In the rows, zero is written as 100.
Here are made-up elements, facts about them, and rows of numbers that follow some of those facts. Name the element behind each unnamed row.

There are 3 kinds of fact about the elements: φ, κ, α.
flogrek φ b; vinun φ a; fletik φ a; plibak φ c; seska φ c; refli φ c; bresa φ a; trokluk φ a
stesapo φ a; breklas φ a; befus φ a; truvor φ a; rega φ a; nebrus φ a; sigik φ b; doflose φ a
skivas φ b; pitro φ a; fugus φ a; kazenul φ b; drobik φ b; funa φ b; retru φ b; skaton φ b
dragaplun φ c; stokas φ a; kisu φ c; stastu φ b; fludiple φ a; zeflon φ a; mifal φ b; tragar φ b
metu φ b; fotibrok φ a; fesok φ c; zudre φ a; pebam φ a; bigri φ a; fopin φ a; bradral φ b
mokos φ a; dimu φ c; gratru φ c; flekam φ a; druti φ b; grore φ a; keplo φ b; taso φ a
zustadril φ c; biflus φ a; todis φ b; treklal φ c; detuder φ a; vunak φ b; robrim φ c; mumur φ a
makol φ a; karon φ a; motebrim φ c; plugrin φ b; lobem φ b; miguza φ b; klimus φ a; soplapom φ a
klavu φ a; pida φ c; rafe φ a; zufom φ a; rimaske φ a; dimo φ a; meplik φ c; buskuru φ b
trulik φ c; flubo φ b; duskur φ b; dufor φ a; klupu φ c; tragik φ b; fligedin φ b; bani φ a
tuvano φ b; drofos φ b; senur φ a; loske φ c; defik φ a; stepos φ c; ruvu φ c; depluta φ a
skopu φ c; drubel φ c; skiklun φ b; dreplem φ a; skavan φ a; lifla φ a; tavaski φ a; skogreston φ c
flaskin φ a; drakur φ a; stuski φ a; ratreros φ c; bririk φ b; trofumu φ b; vogi φ a; zugripo φ a
klofe φ a; loskos φ a; grokun φ a; tipo φ a; stugrun φ b; fiklo φ b; fuminu φ a; tofik φ b
balafu φ b; skosti φ a; stebur φ a; rupe φ b; stora φ a; reker φ b; fidrustin φ b; didefa φ c
vutru φ a; klastul φ b; gupa φ c; skigroda φ a; klezel φ c; klelodras φ a; zuvan φ b; vebrem φ b
seso φ a; viklo φ b; drasis φ a; tifo φ b; mestar φ a; lalek φ b; klati φ a; vebun φ a
kosa φ a; gatral φ c; flogrek κ bani; vinun κ loske; vinun κ flogrek; fletik κ bani; seska κ bani; refli κ zuvan
bresa κ trulik; trokluk κ stepos; trokluk κ breklas; stesapo κ retru; befus κ skavan; befus κ meplik; truvor κ trulik; nebrus κ loskos
nebrus κ flogrek; sigik κ zustadril; sigik κ dreplem; doflose κ fletik; doflose κ loske; skivas κ motebrim; skivas κ makol; kazenul κ makol
drobik κ vutru; funa κ grokun; funa κ metu; dragaplun κ stepos; stokas κ bani; kisu κ fugus; kisu κ skavan; stastu κ skiklun
stastu κ makol; fludiple κ bani; fludiple κ klelodras; zeflon κ tragar; tragar κ lobem; tragar κ skigroda; fotibrok κ bani; fotibrok κ treklal
fesok κ skavan; zudre κ retru; pebam κ stuski; pebam κ vinun; bigri κ fotibrok; bigri κ depluta; bigri κ stesapo; fopin κ truvor
fopin κ plibak; bradral κ pitro; bradral κ rega; bradral κ drasis; bradral κ detuder; dimu κ skogreston; gratru κ loske; gratru κ bririk
flekam κ stastu; flekam κ tipo; flekam κ rupe; druti κ makol; druti κ vunak; keplo κ dreplem; taso κ klezel; treklal κ dreplem
treklal κ kosa; detuder κ stuski; vunak κ dragaplun; vunak κ klezel; robrim κ mifal; robrim κ skosti; mumur κ stepos; makol κ loske
karon κ bani; karon κ kisu; motebrim κ kisu; plugrin κ biflus; miguza κ fesok; miguza κ didefa; klimus κ trulik; soplapom κ loske
klavu κ skigroda; pida κ fotibrok; pida κ fugus; zufom κ tipo; zufom κ skigroda; rimaske κ skaton; rimaske κ robrim; dimo κ rupe
buskuru κ mifal; buskuru κ makol; trulik κ fugus; flubo κ skigroda; dufor κ loske; dufor κ makol; klupu κ todis; tragik κ skiklun
tragik κ bani; fligedin κ bradral; tuvano κ plugrin; tuvano κ refli; senur κ doflose; senur κ fugus; senur κ vinun; loske κ bani
defik κ plibak; stepos κ bani; ruvu κ trulik; depluta κ duskur; skopu κ skigroda; drubel κ rega; skiklun κ bani; skavan κ bani
lifla κ plibak; tavaski κ breklas; skogreston κ loske; flaskin κ breklas; flaskin κ bani; flaskin κ soplapom; flaskin κ tipo; drakur κ lobem
ratreros κ treklal; trofumu κ tragar; vogi κ klupu; vogi κ bani; zugripo κ fugus; zugripo κ stugrun; klofe κ bani; klofe κ klezel
klofe κ drofos; loskos κ skogreston; loskos κ fugus; grokun κ fletik; tipo κ skogreston; fiklo κ kisu; fuminu κ vinun; tofik κ fugus
tofik κ zudre; tofik κ nebrus; balafu κ biflus; balafu κ trofumu; skosti κ bani; skosti κ fugus; skosti κ vinun; skosti κ vunak
stebur κ ruvu; rupe κ makol; rupe κ kisu; stora κ seska; stora κ loske; reker κ treklal; fidrustin κ skivas; fidrustin κ gupa
didefa κ drobik; didefa κ klimus; klastul κ tipo; klastul κ makol; klastul κ mokos; gupa κ loske; klezel κ skogreston; zuvan κ bani
vebrem κ grore; vebrem κ stuski; seso κ loskos; viklo κ zuvan; drasis κ dimo; drasis κ dragaplun; tifo κ soplapom; mestar κ todis
mestar κ vogi; mestar κ druti; lalek κ skavan; klati κ makol; vebun κ loske; vebun κ mokos; kosa κ dreplem; gatral κ bani
gatral κ skigroda; flogrek α f; vinun α d; fletik α e; plibak α f; seska α e; refli α e; bresa α d
trokluk α d; stesapo α d; breklas α d; befus α d; truvor α f; rega α d; nebrus α e; sigik α f
doflose α f; skivas α d; pitro α d; fugus α f; kazenul α e; drobik α d; funa α d; retru α f
skaton α e; dragaplun α f; stokas α e; kisu α f; stastu α e; fludiple α e; zeflon α d; mifal α e
tragar α e; metu α f; fotibrok α e; fesok α d; zudre α d; pebam α f; bigri α d; fopin α d
bradral α f; mokos α e; dimu α d; gratru α d; flekam α d; druti α d; grore α e; keplo α e
taso α d; zustadril α d; biflus α f; todis α e; treklal α d; detuder α e; vunak α f; robrim α d
mumur α e; makol α d; karon α f; motebrim α f; plugrin α d; lobem α d; miguza α d; klimus α f
soplapom α e; klavu α f; pida α d; rafe α e; zufom α f; rimaske α e; dimo α d; meplik α d
buskuru α f; trulik α d; flubo α f; duskur α e; dufor α e; klupu α f; tragik α e; fligedin α f
bani α e; tuvano α d; drofos α d; senur α d; loske α d; defik α d; stepos α f; ruvu α f
depluta α d; skopu α f; drubel α e; skiklun α d; dreplem α d; skavan α f; lifla α e; tavaski α d
skogreston α d; flaskin α d; drakur α e; stuski α e; ratreros α d; bririk α e; trofumu α e; vogi α f
zugripo α e; klofe α e; loskos α f; grokun α d; tipo α d; stugrun α f; fiklo α f; fuminu α e
tofik α d; balafu α d; skosti α d; stebur α d; rupe α d; stora α d; reker α f; fidrustin α e
didefa α e; vutru α e; klastul α e; gupa α d; skigroda α d; klezel α d; klelodras α d; zuvan α d
vebrem α d; seso α d; viklo α d; drasis α f; tifo α d; mestar α d; lalek α d; klati α f
vebun α e; kosa α d; gatral α d

Some elements and their rows:
100 81 109 109 73 137 87 87 87 132 122 89 80 90 91 95 107 59 79 102 91
 118 91 101 100 93 126 80 80 61 66 79 117 111 111 83 118 87 76 109 111
 119: klezel
73 101 114 93 86 102 95 83 81 85 95 103 114 91 93 87 107 84 94 110 90 83
 80 119 93 98 94 138 120 91 113 143 95 127 106 87 110 108 105 102 123 84: flubo
109 96 77 116 100 97 115 101 102 103 98 89 108 105 105 107 97 103 113
 103 85 108 99 80 105 98 93 101 98 114 121 85 109 100 106 89 109 96 113
 98 109 114: rafe
96 101 67 111 100 89 81 94 108 119 110 86 80 80 97 105 115 87 103 91 91
 103 109 110 94 92 101 98 89 106 107 100 100 89 86 111 101 111 108 93
 109 88: zugripo
106 98 101 102 114 89 102 101 107 100 101 83 94 109 101 98 103 101 92
 105 101 114 99 93 97 108 94 103 93 100 98 112 101 104 102 109 106 101
 104 88 86 93: stebur
108 102 97 102 114 91 101 104 102 101 97 79 101 109 108 96 95 92 102 106
 101 110 96 86 94 107 98 100 99 95 100 104 103 93 107 113 109 96 96 95
 85 99: stesapo
108 106 93 96 115 93 105 112 102 103 96 85 102 106 109 100 93 91 107 101
 97 112 92 86 94 104 104 104 98 97 97 103 101 89 103 113 107 95 92 96 89
 95: detuder
91 92 90 100 88 93 75 96 91 119 96 105 95 79 100 93 120 93 84 95 105 91
 104 102 90 103 90 107 102 109 84 108 100 96 109 109 97 120 99 103 101
 99: tofik
99 97 113 90 98 103 98 111 93 97 96 91 100 95 102 94 95 108 90 111 109
 102 96 97 111 93 108 98 96 79 87 99 91 105 115 104 99 88 91 112 82 94: refli
84 116 107 90 100 100 100 105 103 101 88 118 101 83 94 107 104 83 105 82
 89 101 92 110 97 100 110 110 97 103 82 100 93 85 105 97 90 103 88 108
 117 99: tuvano
96 90 121 96 91 98 108 112 81 75 126 115 92 114 101 104 75 137 75 94 123
 75 120 132 104 97 137 74 94 86 110 76 89 114 94 89 90 101 102 107 99 83: seska
116 119 90 71 105 102 93 106 126 117 101 122 94 122 80 83 102 103 135 88
 91 91 74 102 83 103 81 77 122 84 91 108 107 110 61 90 95 82 110 66 85
 109: soplapom
94 94 92 107 86 103 113 100 94 98 84 111 122 98 105 104 106 108 104 100
 85 96 94 81 107 105 89 114 107 117 105 83 103 96 125 83 101 108 102 110
 117 123: todis
108 102 96 100 113 94 102 105 105 100 97 82 100 105 104 98 94 92 99 105
 99 112 93 88 97 105 98 101 95 98 99 105 104 96 104 111 105 96 98 94 85
 97: lifla
100 101 87 99 84 100 120 112 103 101 89 94 105 80 99 112 99 112 114 105
 79 106 94 90 121 85 107 100 95 94 104 71 96 100 119 78 97 83 109 117
 115 114: plibak
89 113 109 92 98 100 99 105 100 98 89 118 104 86 97 105 98 90 100 86 94
 103 96 106 95 100 109 109 96 103 85 101 91 87 106 96 90 104 91 106 116
 100: viklo
93 99 88 106 86 101 113 100 96 102 84 115 120 93 99 106 104 105 107 97
 84 99 96 81 105 101 92 111 104 116 105 82 102 94 122 82 98 106 106 111
 122 122: skaton
94 89 110 104 99 97 97 81 85 85 110 71 111 114 102 83 97 89 95 124 98 94
 85 106 96 98 89 128 121 87 127 145 106 135 95 103 128 100 108 90 96 80: klavu
89 99 96 93 97 96 81 96 89 107 81 110 101 78 113 102 111 94 100 96 112
 83 109 108 92 98 96 112 116 110 96 107 90 78 100 118 89 117 93 112 104
 92: fiklo
115 105 94 88 110 100 97 100 113 113 102 103 100 124 90 82 103 106 121
 100 104 96 85 90 90 107 76 86 118 90 96 110 109 111 77 100 104 89 106
 75 77 110: vebun

Rows to name:
No name comes twice in this set of rows, the named rows included.
117 116 120 83 110 130 117 77 147 114 101 135 79 100 82 102 107 89 157
 88 100 102 102 118 101 97 66 72 123 93 100 108 107 91 36 96 77 75 109
 76 108 114 -> makol
104 97 98 108 107 107 102 97 104 107 107 86 94 105 100 104 93 76 97 95
 91 119 94 93 93 102 112 95 85 91 94 96 108 92 94 102 108 95 90 95 102
 104 -> taso
99 92 111 92 102 69 117 113 121 102 108 94 80 82 69 95 129 135 80 115
 102 129 106 112 124 110 93 106 65 91 66 117 88 123 125 102 76 91 130 91
 81 77 -> ruvu
104 99 104 108 107 106 104 93 105 103 104 87 94 100 102 104 96 80 103
 104 99 113 103 100 98 101 97 100 95 95 103 105 107 94 91 111 107 98 94
 98 104 97 -> flekam
90 102 105 105 97 104 99 78 94 91 110 80 101 96 95 96 98 72 105 106 84
 104 85 116 92 94 104 117 108 86 119 129 101 118 86 98 120 96 104 93 118
 84 -> zufom
100 100 88 122 95 93 124 106 99 78 125 114 103 117 106 122 70 120 99 79
 88 87 117 118 96 98 133 81 89 115 138 59 99 93 87 74 94 106 116 95 135
 99 -> bani
107 94 85 97 112 86 86 104 91 108 96 77 101 103 122 95 98 103 99 110 112
 95 100 91 89 101 95 101 111 101 109 105 99 90 100 124 110 104 99 95 76
 91 -> befus
93 99 129 97 100 121 102 77 112 103 81 123 92 61 116 117 111 84 122 98
 116 98 125 120 104 94 84 105 120 112 102 107 92 63 75 123 78 109 89 121
 121 99 -> rupe
98 80 67 125 86 110 64 81 97 143 129 82 69 84 96 97 123 57 85 86 86 109
 105 110 83 94 107 80 81 91 91 95 117 96 89 103 114 115 95 89 117 104 -> loskos
113 101 103 73 90 105 91 108 106 112 100 109 102 110 90 76 106 126 112
 112 114 89 85 97 104 96 81 87 120 72 81 104 103 124 96 96 96 77 105 94
 71 109 -> gratru

The same elements again, as new rows of numbers:
Some elements and their rows:
68 75 123 78 100 73 100 97 90 81 108 99: mokos
89 100 126 70 92 115 74 117 49 120 73 103: mestar
79 108 86 71 115 111 109 113 66 107 66 144: klavu
130 83 104 96 109 58 76 159 114 78 69 91: retru
105 97 117 88 110 73 104 148 101 84 70 101: metu
89 103 68 79 122 117 52 130 101 130 82 92: defik
94 133 85 79 123 95 139 153 100 89 51 140: trofumu
94 103 111 78 96 112 63 115 66 115 91 97: rimaske
105 108 127 87 104 71 97 150 105 79 79 89: skaton
92 101 138 87 102 68 113 158 98 77 82 92: bririk
86 117 143 81 104 88 96 151 86 90 81 83: rupe
76 102 129 71 92 118 81 117 42 119 83 105: flekam
81 116 118 82 84 94 82 94 84 96 111 89: dimo
81 130 111 80 70 102 71 84 82 102 114 88: drasis
95 92 122 73 93 114 74 115 47 116 80 105: klofe
85 93 133 69 97 120 80 124 39 119 71 113: flaskin
172 113 94 95 93 87 62 155 80 94 34 108: keplo
180 68 99 100 89 96 88 116 110 96 60 110: treklal
170 104 102 96 94 86 57 156 82 98 35 107: reker
90 114 153 77 102 93 98 158 65 100 68 86: kazenul

Name these rows:
No name comes twice in this set of rows, the named rows included.
145 98 99 95 108 67 78 149 105 80 58 96 -> duskur
172 79 90 101 83 94 101 107 119 88 71 115 -> zustadril
91 148 100 85 67 103 71 72 100 96 119 87 -> detuder
145 66 69 96 88 57 64 93 109 72 77 122 -> dreplem
100 73 140 86 96 116 116 128 100 108 91 84 -> motebrim
100 77 149 84 92 114 125 131 93 108 90 85 -> gupa
85 122 99 92 74 73 79 71 118 74 132 89 -> stuski
95 119 149 73 100 107 105 167 52 107 64 95 -> klastul
108 91 111 92 118 75 76 163 113 94 78 78 -> stugrun
78 42 117 89 102 39 112 83 115 53 109 106 -> bani
114 93 108 84 101 114 142 120 100 103 65 124 -> refli
113 72 94 85 101 95 58 113 86 109 87 102 -> zudre
99 99 118 85 112 77 119 151 90 83 61 112 -> zuvan

